Here is a tiny trained network, its code and every weight. The questions are about switching its units off for an input and a class, where a switched-off unit gives its printed mean instead of its output.

import numpy as np


def w(rows, s, z=0):
    codes = np.array(rows[::2]) - 128.0
    scale = np.full(codes.shape[1], s)
    scale[-1] = z or s
    return codes * scale


def norm(h):
    return h / np.sqrt((h * h).mean(-1, keepdims=True) + 1e-5)


def f(y):
    return np.maximum(y, 0)


def log_softmax(a):
    a = a - a.max(-1, keepdims=True)
    return a - np.log(np.exp(a).sum(-1, keepdims=True))


def net(x, mask):
    res = np.array(x, float).reshape(1, 2) / 4 @ E
    u = 0
    for l in range(4):
        y = f(norm(res) @ A[l][:, :-1].T + A[l][:, -1])
        res = res + np.where(mask[u : u + 4], y, B[l][:, -1]) @ B[l][:, :-1]
        u += 4
    return log_softmax(norm(res)[-1] @ U[:, :-1].T + U[:, -1])


A, B = {}, {}
E = w([
[121,125,2,72,114,172,97],'x0',
[90,95,104,184,105,54,132],'x1',
],0.0042)
A[0] = w([
[110,178,175,62,94,208,42,1],'L0N1',
[164,164,196,123,195,160,119,141],'L0N2',
[110,92,178,244,78,83,162,70],'L0N3',
[63,70,4,138,182,142,59,111],'L0N4',
],0.0033,0.0013)
B[0] = w([
[120,50,200,193,32,170,88,204],'L0N1',
[253,121,73,189,86,141,219,229],'L0N2',
[240,83,114,106,237,36,224,252],'L0N3',
[118,45,105,114,132,153,86,254],'L0N4',
],0.0038,0.0028)
A[1] = w([
[108,135,73,100,128,141,70,8],'L1N1',
[177,255,155,128,75,150,117,98],'L1N2',
[140,66,79,120,160,135,85,161],'L1N3',
[50,107,54,143,85,187,22,16],'L1N4',
],0.0054,0.0012)
B[1] = w([
[49,169,120,66,113,96,153,191],'L1N1',
[101,79,117,152,97,226,28,182],'L1N2',
[121,147,83,164,71,103,156,222],'L1N3',
[62,99,215,3,57,77,230,253],'L1N4',
],0.005,0.0042)
A[2] = w([
[164,169,167,147,108,115,141,140],'L2N1',
[108,48,3,118,59,67,161,180],'L2N2',
[95,178,222,78,115,140,171,118],'L2N3',
[121,140,166,188,131,115,111,3],'L2N4',
],0.005,0.0017)
B[2] = w([
[65,113,149,90,81,57,160,167],'L2N1',
[126,211,79,196,131,150,33,254],'L2N2',
[52,166,3,145,118,177,52,179],'L2N3',
[154,183,104,100,117,86,194,139],'L2N4',
],0.0042,0.0051)
A[3] = w([
[147,116,101,55,135,177,73,17],'L3N1',
[132,129,198,123,195,56,254,2],'L3N2',
[152,120,58,54,66,49,124,186],'L3N3',
[76,125,133,126,99,70,164,179],'L3N4',
],0.0055,0.00066)
B[3] = w([
[158,161,172,156,180,71,171,182],'L3N1',
[121,56,110,1,104,60,127,254],'L3N2',
[61,187,148,123,112,168,130,231],'L3N3',
[234,179,180,79,128,206,186,208],'L3N4',
],0.0063,0.0048)
U = w([
[153,154,145,180,205,116,101,66],'0',
[116,181,38,244,158,72,70,141],'1',
[77,88,116,160,179,146,84,3],'2',
[82,87,104,143,207,151,80,6],'3',
[165,70,158,34,131,53,157,188],'4',
[108,117,108,152,169,140,92,22],'5',
[37,204,90,53,53,168,124,185],'6',
[190,106,187,169,93,227,111,193],'7',
],0.011,0.0057)

Each question gives the input, the list of numbers given to net, and the class t.
The units are the neurons (one row each of A and B). Each row of codes is followed by its name. A weight is (code - 128) times the scale printed after its matrix; where a second scale follows, it is the last column's (A, B and U).
mask holds one flag per neuron, layer by layer. A switched-off neuron (its flag False) gives its mean, the last column of its row in B, instead of its output. The means were averaged over made-up inputs and are rounded, as every weight is.
A unit's drop is (log p(t) with every unit on - log p(t) with that unit switched off) / (log p(t) with every unit on - log p(t) with every unit switched off).
The circuit of an input: a set's keep is (log p(t) with only the set's units on - log p(t) with every unit switched off) / (log p(t) with every unit on - log p(t) with every unit switched off). Starting from the 12 units with the biggest drops (on a tie, the unit counted first), units are removed one at a time, each time the one whose removal leaves the highest keep (on an exact tie, the one counted first), for as long as the keep stays at least 0.8.
circuit, biggest first: the units of the circuit, biggest drop first
k most important neurons: the k neurons with the biggest drops, biggest first
top k neurons in layer l: the k neurons of layer l with the biggest drops, biggest first
drop when u is switched off: that unit's drop, to one decimal
input [-1,6], class 1: circuit, biggest first : L1N4
input [0,5], class 1: circuit, biggest first : L1N4, L2N2
input [3,8], class 1: top 2 neurons in layer 0 : L0N3, L0N1
input [-3,-3], class 7: 4 most important neurons : L1N2, L0N3, L3N2, L1N4
input [0,0], class 0: top 3 neurons in layer 0 : L0N4, L0N1, L0N3
input [-7,-7], class 7: 2 most important neurons : L1N2, L0N3
input [-1,-2], class 7: 2 most important neurons : L0N3, L3N2
input [-1,7], class 1: 3 most important neurons : L1N4, L2N2, L3N2
input [0,6], class 1: drop when L2N2 is switched off : 0.2
input [-7,-8], class 7: drop when L1N2 is switched off : 0.2
input [-2,-6], class 7: drop when L1N2 is switched off : 0.0
